The symbols move the units like this.
Par ne Rup
Par tu Gal
Par le Rim
Par vo Mur
Par ga Fuf
Par zu Rif
Ket ne Vav
Ket tu Vis
Ket le Nad
Ket vo Meb
Ket ga Zuk
Ket zu Nim
Nim ne Kis
Nim tu Lub
Nim le Bod
Nim vo Gol
Nim ga Zap
Nim zu Zuk
Pav ne Nup
Pav tu Kud
Pav le Lok
Pav vo Kuz
Pav ga Mon
Pav zu Mol
Muv ne Lud
Muv tu Par
Muv le Rit
Muv vo Rud
Muv ga Rim
Muv zu Tuv
Zik ne Tev
Zik tu Pav
Zik le Pab
Zik vo Gal
Zik ga Lok
Zik zu Zol
Meb ne Kud
Meb tu Kis
Meb le Fal
Meb vo Mol
Meb ga Pud
Meb zu Gol
Gik ne Dof
Gik tu Muv
Gik le Geb
Gik vo Noz
Gik ga Rit
Gik zu Pem
Bod ne Pud
Bod tu Zap
Bod le Meb
Bod vo Pip
Bod ga Kis
Bod zu Vav
Fuf ne Par
Fuf tu Vom
Fuf le Rup
Fuf vo Tuv
Fuf ga Riv
Fuf zu Giz
Zed ne Zuk
Zed tu Keb
Zed le Ket
Zed vo Bod
Zed ga Vis
Zed zu Ped
Kis ne Bod
Kis tu Ped
Kis le Pud
Kis vo Dod
Kis ga Nim
Kis zu Ket
Ber ne Mol
Ber tu Gol
Ber le Mep
Ber vo Lok
Ber ga Pip
Ber zu Fal
Pem ne Rud
Pem tu Tuv
Pem le Gor
Pem vo Nub
Pem ga Mot
Pem zu Rit
Rim ne Muv
Rim tu Fuf
Rim le Lud
Rim vo Pem
Rim ga Rup
Rim zu Rap
Lub ne Ped
Lub tu Dum
Lub le Zap
Lub vo Ket
Lub ga Moz
Lub zu Kan
Gor ne Vin
Gor tu Mot
Gor le Noz
Gor vo Dav
Gor ga Rud
Gor zu Dof
Kan ne Vis
Kan tu Lik
Kan le Zed
Kan vo Nim
Kan ga Keb
Kan zu Moz
Rap ne Tuv
Rap tu Giz
Rap le Mur
Rap vo Rit
Rap ga Kek
Rap zu Rup
Lil ne Dav
Lil tu Dof
Lil le Lum
Lil vo Tus
Lil ga Nub
Lil zu Noz
Rit ne Gik
Rit tu Rim
Rit le Dof
Rit vo Vin
Rit ga Lud
Rit zu Mot
Kud ne Fal
Kud tu Bod
Kud le Mon
Kud vo Mep
Kud ga Meb
Kud zu Dod
Mis ne Kiv
Mis tu Zik
Mis le Giz
Mis vo Par
Mis ga Pab
Mis zu Vom
Vom ne Gal
Vom tu Zol
Vom le Riv
Vom vo Rif
Vom ga Mun
Vom zu Pab
Dav ne Lum
Dav tu Geb
Dav le Sig
Dav vo Dum
Dav ga Lil
Dav zu Non
Kuz ne Mun
Kuz tu Mep
Kuz le Vom
Kuz vo Kiv
Kuz ga Zol
Kuz zu Zik
Rud ne Gor
Rud tu Mur
Rud le Vin
Rud vo Lil
Rud ga Pem
Rud zu Gik
Gol ne Dod
Gol tu Ket
Gol le Pip
Gol vo Mon
Gol ga Nad
Gol zu Pud
Mur ne Mot
Mur tu Kek
Mur le Pem
Mur vo Dof
Mur ga Tuv
Mur zu Muv
Zol ne Kuz
Zol tu Mol
Zol le Mun
Zol vo Mis
Zol ga Siz
Zol zu Lok
Pip ne Ber
Pip tu Nad
Pip le Mol
Pip vo Nup
Pip ga Dod
Pip zu Kud
Zuk ne Ket
Zuk tu Kan
Zuk le Vav
Zuk vo Pud
Zuk ga Zed
Zuk zu Zap
Lik ne Lem
Lik tu Dav
Lik le Keb
Lik vo Lub
Lik ga Sig
Lik zu Tus
Dof ne Geb
Dof tu Lud
Dof le Nub
Dof vo Non
Dof ga Gik
Dof zu Rud
Lok ne Zik
Lok tu Mon
Lok le Tev
Lok vo Vom
Lok ga Nup
Lok zu Siz
Pab ne Mis
Pab tu Lok
Pab le Kiv
Pab vo Fuf
Pab ga Tev
Pab zu Mun
Non ne Nuz
Non tu Gor
Non le Duz
Non vo Lik
Non ga Noz
Non zu Lil
Mon ne Pav
Mon tu Meb
Mon le Nup
Mon vo Zol
Mon ga Fal
Mon zu Ber
Nad ne Gol
Nad tu Zuk
Nad le Dod
Nad vo Fal
Nad ga Vav
Nad zu Bod
Geb ne Nub
Geb tu Rit
Geb le Lil
Geb vo Nuz
Geb ga Dof
Geb zu Gor
Tus ne Dum
Tus tu Non
Tus le Det
Tus vo Kan
Tus ga Duz
Tus zu Sig
Noz ne Non
Noz tu Rud
Noz le Nuz
Noz vo Sig
Noz ga Vin
Noz zu Nub
Keb ne Kan
Keb tu Sig
Keb le Vis
Keb vo Zap
Keb ga Lem
Keb zu Det
Lem ne Keb
Lem tu Lum
Lem le Kan
Lem vo Ped
Lem ga Lik
Lem zu Dum
Rup ne Rim
Rup tu Riv
Rup le Muv
Rup vo Mot
Rup ga Par
Rup zu Kek
Duz ne Tus
Duz tu Noz
Duz le Dum
Duz vo Keb
Duz ga Nuz
Duz zu Lum
Moz ne Lub
Moz tu Tus
Moz le Ped
Moz vo Zuk
Moz ga Det
Moz zu Keb
Det ne Moz
Det tu Duz
Det le Lub
Det vo Zed
Det ga Dum
Det zu Lem
Vav ne Nad
Vav tu Zed
Vav le Gol
Vav vo Kud
Vav ga Ket
Vav zu Kis
Lum ne Sig
Lum tu Nub
Lum le Lik
Lum vo Det
Lum ga Dav
Lum zu Nuz
Mun ne Vom
Mun tu Siz
Mun le Gal
Mun vo Giz
Mun ga Kuz
Mun zu Tev
Rif ne Kek
Rif tu Mis
Rif le Rap
Rif vo Muv
Rif ga Giz
Rif zu Fuf
Sig ne Lik
Sig tu Lil
Sig le Lem
Sig vo Moz
Sig ga Lum
Sig zu Duz
Kiv ne Giz
Kiv tu Tev
Kiv le Rif
Kiv vo Rup
Kiv ga Mis
Kiv zu Gal
Dum ne Det
Dum tu Nuz
Dum le Moz
Dum vo Vis
Dum ga Tus
Dum zu Lik
Dod ne Pip
Dod tu Vav
Dod le Ber
Dod vo Pav
Dod ga Gol
Dod zu Meb
Nup ne Lok
Nup tu Fal
Nup le Zik
Nup vo Mun
Nup ga Pav
Nup zu Mep
Tev ne Pab
Tev tu Nup
Tev le Mis
Tev vo Riv
Tev ga Zik
Tev zu Kuz
Mep ne Siz
Mep tu Pip
Mep le Zol
Mep vo Tev
Mep ga Mol
Mep zu Pav
Lud ne Rit
Lud tu Rup
Lud le Gik
Lud vo Gor
Lud ga Muv
Lud zu Mur
Siz ne Zol
Siz tu Ber
Siz le Kuz
Siz vo Pab
Siz ga Mep
Siz zu Nup
Zap ne Nim
Zap tu Moz
Zap le Kis
Zap vo Nad
Zap ga Ped
Zap zu Zed
Riv ne Fuf
Riv tu Mun
Riv le Par
Riv vo Rap
Riv ga Gal
Riv zu Kiv
Nuz ne Duz
Nuz tu Vin
Nuz le Tus
Nuz vo Lem
Nuz ga Non
Nuz zu Dav
Pud ne Meb
Pud tu Nim
Pud le Kud
Pud vo Ber
Pud ga Bod
Pud zu Nad
Vin ne Noz
Vin tu Pem
Vin le Non
Vin vo Lum
Vin ga Gor
Vin zu Geb
Mot ne Pem
Mot tu Rap
Mot le Rud
Mot vo Geb
Mot ga Mur
Mot zu Lud
Nub ne Lil
Nub tu Gik
Nub le Dav
Nub vo Duz
Nub ga Geb
Nub zu Vin
Ped ne Zap
Ped tu Det
Ped le Nim
Ped vo Vav
Ped ga Lub
Ped zu Vis
Fal ne Mon
Fal tu Pud
Fal le Pav
Fal vo Siz
Fal ga Kud
Fal zu Pip
Tuv ne Mur
Tuv tu Rif
Tuv le Mot
Tuv vo Gik
Tuv ga Rap
Tuv zu Rim
Giz ne Rif
Giz tu Pab
Giz le Kek
Giz vo Rim
Giz ga Kiv
Giz zu Riv
Kek ne Rap
Kek tu Kiv
Kek le Tuv
Kek vo Lud
Kek ga Rif
Kek zu Par
Mol ne Mep
Mol tu Dod
Mol le Siz
Mol vo Zik
Mol ga Ber
Mol zu Mon
Gal ne Riv
Gal tu Kuz
Gal le Fuf
Gal vo Kek
Gal ga Vom
Gal zu Mis
Vis ne Zed
Vis tu Lem
Vis le Zuk
Vis vo Kis
Vis ga Kan
Vis zu Lub

The rows follow the links: the fewer symbols apart two units are, the more alike their rows tend to be.

Row, then unit:
-34	-94	92	117	-142	-64	10	-12	81	-85	-64	-230	-20	54	20	150	-51	148	93	79	158	190	-17	-63	219	-120	-31	-2	-141	15	-23	61	-50	-54	149	23	145	-141	111	131	192	-57	123 -> Lud
-246	42	216	76	-30	-41	107	-29	46	-71	-83	-246	-115	50	44	159	-56	140	82	-4	159	-19	-83	-38	86	47	0	34	-46	47	-17	49	-108	-133	-23	46	18	-255	85	132	195	-16	116 -> Dof
131	-106	99	-113	-36	186	-129	-161	200	-83	-36	-18	117	-107	-69	129	37	68	-16	63	90	202	18	-100	-9	-163	115	-11	20	-15	-89	139	163	57	185	-61	124	-98	101	168	40	82	9 -> Rif
61	-2	220	-77	-55	-65	-99	-144	135	2	2	162	95	80	-34	189	66	87	55	-91	42	115	-148	-105	-204	74	-66	-6	65	-119	10	149	97	150	110	-213	46	167	27	40	39	-9	-136 -> Mun
-49	-6	-229	105	37	29	105	171	-137	7	9	-150	-88	-58	55	-185	-71	-80	-39	84	-45	-108	139	114	209	-57	36	6	-78	117	13	-157	-109	-141	-105	207	-43	-130	-36	-89	-40	-19	128 -> Dum
66	-9	227	-137	-16	57	-110	-203	181	-27	-15	134	110	2	-59	183	74	82	26	-61	60	122	-113	-114	-211	21	28	-11	93	-87	-36	170	136	119	112	-192	56	45	66	118	38	57	-107 -> Mis
-213	71	107	-10	92	127	133	-24	21	-38	-59	-199	-102	-90	22	16	-32	16	-6	28	74	-168	14	28	28	1	133	35	37	115	-59	-19	-54	-175	-123	142	-71	-354	44	110	78	95	116 -> Lil
73	-12	154	-43	-85	-121	-103	-105	83	12	16	169	83	131	-44	172	40	82	55	-93	43	136	-152	-100	-172	81	-116	-6	27	-138	36	121	61	164	110	-226	51	239	10	-2	32	-60	-134 -> Kuz
-144	50	-19	-1	97	160	129	22	-26	-21	-40	-192	-88	-129	20	-80	-33	-52	-40	77	18	-170	95	74	90	-48	156	24	19	142	-56	-63	-45	-185	-125	198	-71	-320	21	70	15	89	141 -> Nuz
111	-151	36	8	-99	100	-90	-92	155	-89	-43	-129	84	-71	-32	113	-6	100	23	119	105	250	51	-84	161	-214	70	-18	-89	1	-74	96	75	13	214	-8	169	-124	110	151	96	16	91 -> Rap
146	25	-151	-113	95	91	-65	13	-63	70	82	250	69	-77	-37	-171	71	-164	-106	-29	-176	-92	64	61	-166	23	32	-19	108	-27	12	-51	100	93	-71	-22	-90	178	-93	-134	-221	64	-120 -> Meb
-57	3	-231	127	23	-17	106	178	-164	20	9	-137	-90	-26	56	-197	-64	-81	-41	76	-49	-119	122	111	218	-48	11	1	-80	107	27	-163	-120	-136	-114	194	-49	-82	-57	-102	-41	-42	124 -> Lem
-209	22	210	99	-55	-71	104	-32	53	-65	-77	-248	-97	63	47	175	-48	149	103	7	160	18	-88	-57	115	20	-12	32	-62	28	-11	57	-109	-120	4	45	34	-227	91	130	200	-37	109 -> Rud
133	-118	78	-83	-53	173	-114	-143	180	-80	-31	-47	113	-100	-56	120	26	74	-4	85	85	224	40	-90	33	-194	114	-18	-17	-14	-94	117	155	45	201	-42	135	-101	104	165	56	68	37 -> Par
-77	34	-196	149	10	-126	117	203	-195	55	27	-87	-114	57	58	-175	-71	-72	-8	24	-70	-134	66	115	175	38	-80	6	-95	70	59	-167	-161	-97	-134	143	-54	27	-77	-145	-37	-88	80 -> Moz
107	-150	41	28	-117	66	-64	-68	125	-80	-48	-166	59	-40	-29	129	-19	109	33	116	120	255	47	-81	187	-209	45	-17	-89	15	-63	88	59	-3	217	3	183	-110	111	151	108	-5	103 -> Rim
-252	71	196	30	45	42	143	-39	37	-53	-81	-225	-99	-17	25	109	-42	81	54	-1	114	-112	-62	0	40	42	78	40	8	79	-32	27	-93	-158	-85	90	-45	-320	74	135	147	42	111 -> Vin

Each walk starts at a row. The symbols on each line, taken left to right, move it on to the next unit.
Each answer is a row, close to the row of the unit it stands for.
---
-86	48	-178	146	5	-150	110	201	-206	58	33	-74	-117	78	64	-165	-64	-67	4	-6	-70	-148	39	105	140	77	-93	11	-72	64	77	-164	-171	-93	-146	123	-79	41	-87	-165	-53	-97	61
ga vo tu le tu -> -54	9	-221	131	13	-57	112	194	-175	31	24	-134	-108	2	53	-199	-63	-82	-17	55	-60	-118	107	122	206	-23	-35	4	-92	103	41	-165	-149	-124	-110	179	-45	-48	-56	-109	-38	-57	110
zu tu vo tu zu -> -122	31	-69	7	102	162	114	60	-43	-22	-33	-175	-76	-151	30	-110	-37	-60	-43	80	0	-161	113	76	116	-69	144	19	4	148	-51	-83	-37	-176	-124	196	-64	-294	9	45	-2	85	138
---
-69	-4	-152	52	76	131	106	102	-96	-11	-10	-173	-87	-117	35	-158	-56	-82	-61	93	-25	-132	148	96	172	-88	114	7	-25	144	-41	-112	-72	-173	-106	212	-60	-238	-6	4	-24	51	145
tu zu zu -> -241	73	170	11	72	81	137	-36	30	-46	-76	-221	-102	-49	34	77	-38	64	38	10	101	-143	-35	3	27	42	97	41	21	83	-46	18	-65	-181	-111	113	-53	-336	67	131	135	71	117
le zu vo -> -53	-3	-206	83	63	61	106	152	-125	7	0	-161	-83	-80	39	-181	-66	-89	-50	85	-40	-110	146	102	191	-78	62	2	-56	136	-22	-140	-84	-150	-101	204	-47	-165	-34	-54	-47	11	133
---
105	-50	181	-143	-1	147	-120	-196	207	-62	-27	60	125	-70	-67	161	75	69	1	-11	62	152	-34	-103	-139	-73	104	-13	70	-58	-69	161	176	94	152	-124	72	-50	89	155	40	94	-54
tu ga le ne -> 69	-15	216	-147	-11	91	-116	-196	196	-36	-16	119	109	-26	-61	190	75	77	21	-37	67	130	-90	-110	-193	-10	60	0	89	-87	-57	164	153	108	123	-165	67	-3	74	128	38	80	-88
ne ga zu le tu -> 51	4	220	-95	-47	-30	-100	-164	147	-23	-14	151	83	52	-50	198	62	87	42	-82	49	123	-136	-111	-219	61	-35	1	73	-130	-5	144	108	148	110	-206	40	121	38	70	48	15	-129
---
48	-2	226	-119	-24	10	-100	-184	156	-20	-20	143	107	26	-51	199	72	83	35	-72	55	112	-126	-116	-208	43	0	1	85	-110	-17	158	123	137	115	-191	49	81	45	101	38	37	-118
ne tu zu -> 88	-21	113	-26	-99	-144	-109	-84	70	7	21	172	78	129	-24	135	59	73	59	-83	23	148	-126	-90	-150	81	-140	-10	21	-148	41	99	51	169	122	-210	57	284	4	-28	14	-74	-134
vo ne tu vo ga -> 96	-39	203	-149	-4	123	-116	-209	197	-58	-31	85	114	-51	-72	181	68	63	2	-17	68	136	-74	-110	-171	-44	70	-22	88	-69	-68	169	161	107	132	-145	75	-14	69	153	35	83	-70
---
-252	57	210	68	-8	-19	131	-33	51	-60	-81	-230	-107	39	38	136	-47	119	92	-13	144	-60	-74	-30	65	43	25	44	-27	63	-28	41	-102	-141	-52	56	-5	-273	84	133	185	12	111
ga tu zu ne zu -> 4	-104	66	104	-144	-26	-21	-20	98	-78	-54	-217	-7	31	3	143	-31	144	74	90	149	219	-4	-70	223	-155	-1	-6	-135	5	-26	67	-31	-39	175	23	158	-124	103	131	165	-60	123
ga ne ne -> -77	-77	104	116	-120	-67	39	-11	73	-82	-55	-240	-33	66	18	164	-52	148	106	58	161	161	-47	-70	199	-91	-23	9	-140	1	-20	55	-84	-68	123	20	132	-154	107	129	198	-74	123
---
67	-138	40	55	-127	31	-58	-50	115	-84	-46	-180	35	-9	-16	121	-28	121	46	114	131	255	27	-85	211	-194	25	-11	-120	11	-53	87	15	-12	200	12	168	-107	108	156	141	-21	107
tu le zu -> 118	-142	45	-33	-91	130	-102	-98	164	-83	-40	-97	84	-71	-38	115	-3	85	2	98	92	242	45	-86	115	-216	88	-17	-62	-1	-89	102	108	15	208	-11	164	-110	105	160	81	33	72
tu zu le le vo -> -118	-59	145	121	-123	-88	47	-7	64	-73	-71	-245	-57	82	26	164	-59	161	101	43	167	134	-58	-69	199	-51	-39	12	-113	22	-10	61	-92	-81	98	22	107	-170	115	131	207	-71	126
---
-202	80	61	-6	112	158	125	-1	2	-28	-55	-199	-96	-106	22	-19	-40	-7	-26	40	52	-171	41	37	53	-20	156	27	23	127	-60	-43	-37	-180	-121	168	-77	-349	40	94	56	93	125
ne le ne zu le -> -73	24	-211	147	14	-90	108	195	-189	43	26	-103	-113	18	59	-188	-71	-77	-28	38	-67	-128	92	109	193	9	-46	4	-91	83	50	-168	-155	-111	-121	168	-46	-8	-57	-138	-41	-71	93
ga zu tu le -> -61	11	-175	64	71	105	110	136	-104	3	-6	-161	-82	-106	33	-172	-61	-82	-55	95	-41	-133	140	103	181	-88	99	5	-51	149	-19	-135	-82	-159	-110	209	-53	-202	-20	-29	-38	33	134
---
111	-64	153	-135	-7	176	-113	-181	216	-67	-39	40	122	-79	-66	150	58	67	-3	21	68	162	-9	-105	-103	-112	105	-11	62	-43	-83	154	170	72	166	-105	86	-60	91	161	41	89	-24
vo zu tu tu ga -> 72	-3	185	-68	-68	-93	-101	-127	108	9	9	159	90	112	-27	184	54	77	57	-87	42	128	-147	-112	-182	88	-100	-9	51	-139	23	130	72	162	106	-225	53	201	16	38	35	-36	-141
ga le vo -> 113	-86	128	-133	-21	173	-119	-185	200	-65	-34	13	118	-102	-79	145	49	76	-18	41	68	190	11	-91	-68	-138	107	-11	31	-38	-85	138	174	75	170	-77	109	-85	93	173	45	93	-13
